Below are the code and all the weights of a small trained network. Each question names an input and a class and asks about switching units off, where a switched-off unit gives its printed mean instead of its output.

import numpy as np


def w(rows, s, z=0):
    codes = np.array(rows[::2]) - 128.0
    scale = np.full(codes.shape[1], s)
    scale[-1] = z or s
    return codes * scale


def f(y):
    return np.maximum(y, 0)


def log_softmax(a):
    a = a - a.max(-1, keepdims=True)
    return a - np.log(np.exp(a).sum(-1, keepdims=True))


def net(x, mask):
    res = np.array(x, float).reshape(1, 6) / 4 @ E
    y = f(res @ A[0][:, :-1].T + A[0][:, -1])
    res = res + np.where(mask, y, B[0][:, -1]) @ B[0][:, :-1]
    return log_softmax(res[-1] @ U[:, :-1].T + U[:, -1])


A, B = {}, {}
E = w([
[36,180,191,114,30,73],'x0',
[86,95,44,125,165,88],'x1',
[169,82,184,2,39,91],'x2',
[192,88,119,136,90,34],'x3',
[36,17,179,143,155,188],'x4',
[120,178,131,152,149,4],'x5',
],0.0083)
A[0] = w([
[111,83,118,160,89,135,213],'neuron 1',
[62,155,192,150,106,138,109],'neuron 2',
[210,166,143,121,184,167,132],'neuron 3',
[95,197,67,106,168,133,113],'neuron 4',
[125,129,190,110,115,32,181],'neuron 5',
[159,120,153,119,182,180,125],'neuron 6',
[173,146,79,72,156,91,144],'neuron 7',
[169,129,4,102,167,134,177],'neuron 8',
[111,189,165,141,22,55,160],'neuron 9',
[175,144,73,71,116,96,171],'neuron 10',
[169,160,57,135,144,120,156],'neuron 11',
[202,215,120,166,105,123,252],'neuron 12',
[46,142,147,126,209,111,193],'neuron 13',
[146,88,53,150,139,110,125],'neuron 14',
],0.011,0.0044)
B[0] = w([
[2,64,77,43,167,184,186],'neuron 1',
[167,133,179,102,203,142,188],'neuron 2',
[73,108,201,225,90,109,198],'neuron 3',
[185,162,186,45,127,160,187],'neuron 4',
[61,193,66,147,166,79,231],'neuron 5',
[13,156,120,150,74,46,186],'neuron 6',
[153,163,184,173,90,103,207],'neuron 7',
[244,105,88,198,96,174,241],'neuron 8',
[78,124,73,84,112,78,254],'neuron 9',
[144,113,157,106,54,113,217],'neuron 10',
[159,152,224,156,87,160,206],'neuron 11',
[49,177,200,117,122,61,240],'neuron 12',
[151,169,96,45,195,147,216],'neuron 13',
[184,112,104,187,161,161,196],'neuron 14',
],0.0074,0.0099)
U = w([
[9,166,34,63,179,100,235],'0',
[220,118,39,119,254,209,2],'1',
[204,147,136,250,96,95,100],'2',
[199,228,231,57,162,196,168],'3',
],0.007,0.0023)

Each question gives the input, the list of numbers given to net, and the class t.
The units are the neurons (one row each of A and B). Each row of codes is followed by its name. A weight is (code - 128) times the scale printed after its matrix; where a second scale follows, it is the last column's (A, B and U).
mask holds one flag per neuron, in row order. A switched-off neuron (its flag False) gives its mean, the last column of its row in B, instead of its output. The means were averaged over made-up inputs and are rounded, as every weight is.
A unit's drop is (log p(t) with every unit on - log p(t) with that unit switched off) / (log p(t) with every unit on - log p(t) with every unit switched off).
The circuit of an input: a set's keep is (log p(t) with only the set's units on - log p(t) with every unit switched off) / (log p(t) with every unit on - log p(t) with every unit switched off). Starting from the 12 units with the biggest drops (on a tie, the unit counted first), units are removed one at a time, each time the one whose removal leaves the highest keep (on an exact tie, the one counted first), for as long as the keep stays at least 0.8.
units of the circuit, in order: the units of the circuit, biggest drop first
top k neurons: the k neurons with the biggest drops, biggest first
drop of u: that unit's drop, to one decimal
input [-7,-7,-5,-7,-2,0], class 2: units of the circuit, in order	[neuron 3]
input [3,-8,-1,-7,-5,2], class 0: top 3 neurons	[neuron 9; neuron 11; neuron 8]
input [-4,-2,2,-4,-1,1], class 2: units of the circuit, in order	[neuron 13; neuron 3; neuron 1]
input [-3,-6,5,7,2,4], class 0: units of the circuit, in order	[neuron 5; neuron 8]
input [-5,3,-7,2,-1,-7], class 2: top 2 neurons	[neuron 3; neuron 6]
input [-5,-2,8,-1,5,8], class 0: top 3 neurons	[neuron 5; neuron 8; neuron 11]
input [1,-6,5,5,-8,-2], class 0: top 4 neurons	[neuron 9; neuron 5; neuron 8; neuron 12]
input [-3,2,8,3,-3,-8], class 2: top 2 neurons	[neuron 13; neuron 4]
input [-4,7,-3,-1,-8,6], class 2: drop of neuron 8	0.7
input [0,7,-3,-6,-5,2], class 3: drop of neuron 4	0.2
input [-7,6,6,-5,0,-5], class 2: drop of neuron 6	0.2
input [5,-8,-2,8,0,-8], class 0: drop of neuron 8	0.1
